Below is a small trained network, with its code and all its weights. Each question gives an input and a target symbol and asks what happens when units are switched off, that is, made to give their printed mean instead of their output.

import numpy as np


def w(rows, s, z=0):
    codes = np.array(rows[::2]) - 128.0
    scale = np.full(codes.shape[1], s)
    scale[-1] = z or s
    return codes * scale


def norm(h):
    return h / np.sqrt((h * h).mean(-1, keepdims=True) + 1e-5)


def f(y):
    return y / 2 * (1 + np.tanh(0.7978845608 * (y + 0.044715 * y**3)))


def softmax(a):
    e = np.exp(a - a.max(-1, keepdims=True))
    return e / e.sum(-1, keepdims=True)


def log_softmax(a):
    a = a - a.max(-1, keepdims=True)
    return a - np.log(np.exp(a).sum(-1, keepdims=True))


def net(x, mask):
    ids = ['ΓΔΘΞΣΦΨαβεζημπτω'.index(c) for c in x.split()]
    T = len(ids)
    res = E[ids] + P[:T]
    r = norm(res)
    for j in range(3):
        rows = slice(3 * j, 3 * j + 3)
        q, k, v = (r @ M[0][rows].T for M in (Q, K, V))
        z = softmax(np.where(np.tri(T) > 0, q @ k.T / 3**0.5, -1e9)) @ v
        o = O[0][rows]
        res = res + np.where(mask[j], z, o[:, -1]) @ o[:, :-1]
    y = f(norm(res) @ A[0][:, :-1].T + A[0][:, -1])
    res = res + np.where(mask[3:15], y, B[0][:, -1]) @ B[0][:, :-1]
    return log_softmax(norm(res)[-1] @ U[:, :-1].T + U[:, -1])


Q, K, V, O, A, B = {}, {}, {}, {}, {}, {}
E = w([
[112,94,131,158,81,166,81],'Γ',
[128,121,105,107,83,202,58],'Δ',
[161,53,136,157,130,181,124],'Θ',
[187,53,136,144,152,184,122],'Ξ',
[91,113,97,151,200,114,84],'Σ',
[154,97,81,89,59,173,135],'Φ',
[47,173,8,94,118,112,168],'Ψ',
[105,117,131,165,147,159,61],'α',
[161,88,133,133,98,161,98],'β',
[106,112,92,115,150,89,81],'ε',
[151,85,117,144,161,95,150],'ζ',
[89,85,124,180,172,136,95],'η',
[76,122,114,173,80,119,122],'μ',
[186,100,84,61,134,173,67],'π',
[165,147,115,101,137,105,92],'τ',
[139,40,118,151,142,199,103],'ω',
],0.014)
P = w([
[75,94,203,108,95,75,103],'0',
[201,156,102,205,98,115,107],'1',
[117,224,211,162,137,131,195],'2',
[168,214,149,194,144,146,176],'3',
[87,89,191,6,159,128,182],'4',
[163,71,42,154,153,144,126],'5',
[124,39,87,58,171,115,144],'6',
],0.012)
Q[0] = w([
[69,59,127,35,169,120,123],'h0',
[200,135,2,206,144,128,97],'h0',
[131,64,129,131,108,97,83],'h0',
[62,23,120,25,167,111,130],'h1',
[161,95,136,145,122,92,64],'h1',
[74,147,249,30,150,144,169],'h1',
[150,142,82,80,127,93,56],'h2',
[208,84,121,112,181,143,180],'h2',
[234,117,117,135,110,142,194],'h2',
],0.0099)
K[0] = w([
[186,204,39,221,156,185,160],'h0',
[65,182,221,73,157,172,197],'h0',
[177,159,175,171,102,141,125],'h0',
[196,237,61,235,150,183,171],'h1',
[206,139,193,157,129,129,103],'h1',
[188,30,2,163,110,93,11],'h1',
[107,101,121,98,106,104,63],'h2',
[233,89,122,88,194,129,177],'h2',
[160,152,162,171,137,203,135],'h2',
],0.0087)
V[0] = w([
[154,82,79,35,194,65,157],'h0',
[223,203,134,114,17,43,219],'h0',
[34,110,166,217,97,23,165],'h0',
[96,252,127,100,184,75,16],'h1',
[63,147,53,177,170,98,254],'h1',
[91,145,57,61,38,200,110],'h1',
[170,13,175,134,120,158,65],'h2',
[152,192,56,165,138,187,175],'h2',
[122,127,106,97,238,136,155],'h2',
],0.0083)
O[0] = w([
[184,168,200,33,76,59,45,91],'h0',
[251,171,109,232,80,144,150,201],'h0',
[134,86,191,138,128,157,199,252],'h0',
[78,208,130,116,100,231,105,141],'h1',
[161,135,179,30,174,122,131,135],'h1',
[161,123,97,152,222,167,50,252],'h1',
[55,166,181,142,130,128,127,91],'h2',
[94,94,83,62,118,110,123,149],'h2',
[103,92,132,118,61,134,114,64],'h2',
],0.011,0.0041)
A[0] = w([
[163,149,70,73,144,194,145,164],'n0',
[67,222,109,172,151,1,172,158],'n1',
[73,107,110,93,38,171,112,193],'n2',
[168,57,177,136,123,45,196,183],'n3',
[104,187,71,169,173,62,185,175],'n4',
[192,109,232,82,175,155,55,118],'n5',
[236,154,87,184,116,65,41,176],'n6',
[120,183,66,154,84,114,137,186],'n7',
[103,139,208,205,151,126,107,176],'n8',
[182,216,201,125,97,162,119,254],'n9',
[145,121,105,132,201,49,4,112],'n10',
[94,138,168,31,59,136,105,210],'n11',
],0.0099,0.0044)
B[0] = w([
[122,126,119,102,146,92,130,253],'n0',
[132,42,156,167,117,167,55,170],'n1',
[123,192,205,179,154,152,85,166],'n2',
[129,98,132,90,102,217,81,189],'n3',
[137,101,158,88,106,148,113,202],'n4',
[108,90,78,148,93,253,102,219],'n5',
[106,141,207,93,208,134,124,225],'n6',
[179,155,118,112,122,157,126,187],'n7',
[211,120,48,113,131,62,184,167],'n8',
[111,120,108,127,103,204,104,215],'n9',
[133,138,192,146,114,164,104,179],'n10',
[193,84,196,190,167,139,110,182],'n11',
],0.012,0.0075)
U = w([
[120,126,109,151,138,147,151,7],'Γ',
[84,144,53,168,154,138,88,41],'Δ',
[113,99,116,113,107,113,97,74],'Θ',
[125,111,123,106,93,99,80,111],'Ξ',
[92,175,206,89,151,143,134,53],'Σ',
[216,135,137,112,204,70,127,218],'Φ',
[142,140,123,52,177,242,116,113],'Ψ',
[36,176,142,128,150,164,163,80],'α',
[157,108,80,172,96,118,120,64],'β',
[116,95,183,210,136,222,88,253],'ε',
[191,121,203,70,41,114,133,123],'ζ',
[82,143,189,98,149,143,162,46],'η',
[166,163,116,81,155,137,237,194],'μ',
[86,188,137,88,107,87,3,205],'π',
[162,235,112,156,65,142,141,153],'τ',
[69,85,123,94,132,99,77,81],'ω',
],0.008,0.0037)

Each question gives the input, a string of symbols that net reads in full, and the target symbol t.
The units are the heads (3 rows each of Q, K, V and O) and the neurons (one row each of A and B). Each row of codes is followed by its name. A weight is (code - 128) times the scale printed after its matrix; where a second scale follows, it is the last column's (O, A, B and U).
mask holds one flag per unit, heads first, then neurons. A switched-off unit (its flag False) gives its mean, the last column of its rows in O or B, instead of its output. The means were averaged over made-up inputs and are rounded, as every weight is.
A unit's drop is (log p(t) with every unit on - log p(t) with that unit switched off) / (log p(t) with every unit on - log p(t) with every unit switched off).
The circuit of an input: a set's keep is (log p(t) with only the set's units on - log p(t) with every unit switched off) / (log p(t) with every unit on - log p(t) with every unit switched off). Starting from the 12 units with the biggest drops (on a tie, the unit counted first), units are removed one at a time, each time the one whose removal leaves the highest keep (on an exact tie, the one counted first), for as long as the keep stays at least 0.8.
circuit, biggest first: the units of the circuit, biggest drop first
most important unit: the unit with the biggest drop
heads that matter: for each layer, one digit per head in row order, 1 if its drop is at least 0.15 and else 0, layers parted by /
drop of u: that unit's drop, to one decimal
input Φ Ψ Φ Ψ Φ ζ, target Φ: heads that matter	110
input ζ μ Ψ τ Ψ μ, target Ψ: most important unit	h1
input Ψ Φ Ψ Φ Σ Φ α, target Φ: circuit, biggest first	h0; n5; h1
input μ ζ Ψ Φ Ψ Φ μ, target Φ: circuit, biggest first	h0; n5; h1
input Ψ Φ ω ζ τ, target Φ: circuit, biggest first	h0; n5
input Φ Ψ Ξ, target Φ: heads that matter	010
input Φ Φ π Φ Ψ Ψ Ψ, target Φ: circuit, biggest first	h1; n5
input Φ Ξ τ Σ Ψ, target ε: heads that matter	010
input Φ μ Δ, target Φ: heads that matter	010
input Γ Ψ ζ Δ τ ζ, target ζ: heads that matter	010
input ζ Φ ζ ζ Φ, target Φ: heads that matter	110
input Ψ Ψ Φ π Σ τ, target Φ: heads that matter	100
input Φ Φ β β, target Φ: circuit, biggest first	h1; n5; n8
input ζ Φ ζ Θ ζ Φ, target ζ: circuit, biggest first	h1
input Ψ τ Ψ ζ Φ, target τ: heads that matter	110
input Φ π ζ Ψ Ψ, target π: heads that matter	100
input Ψ ω Φ Ψ Φ η, target Φ: heads that matter	110
input Φ Φ Ψ α, target Φ: heads that matter	010
input Ψ Ψ π Φ π Ψ Θ, target Φ: heads that matter	100
input Φ Φ Ψ Φ Φ, target Φ: most important unit	h0
input Ψ Δ ζ η, target Ψ: drop of h1	0.2
input τ ζ Ψ Φ, target τ: drop of h1	1.4
input Φ Ψ ζ ζ μ Ψ, target ζ: drop of h1	0.7
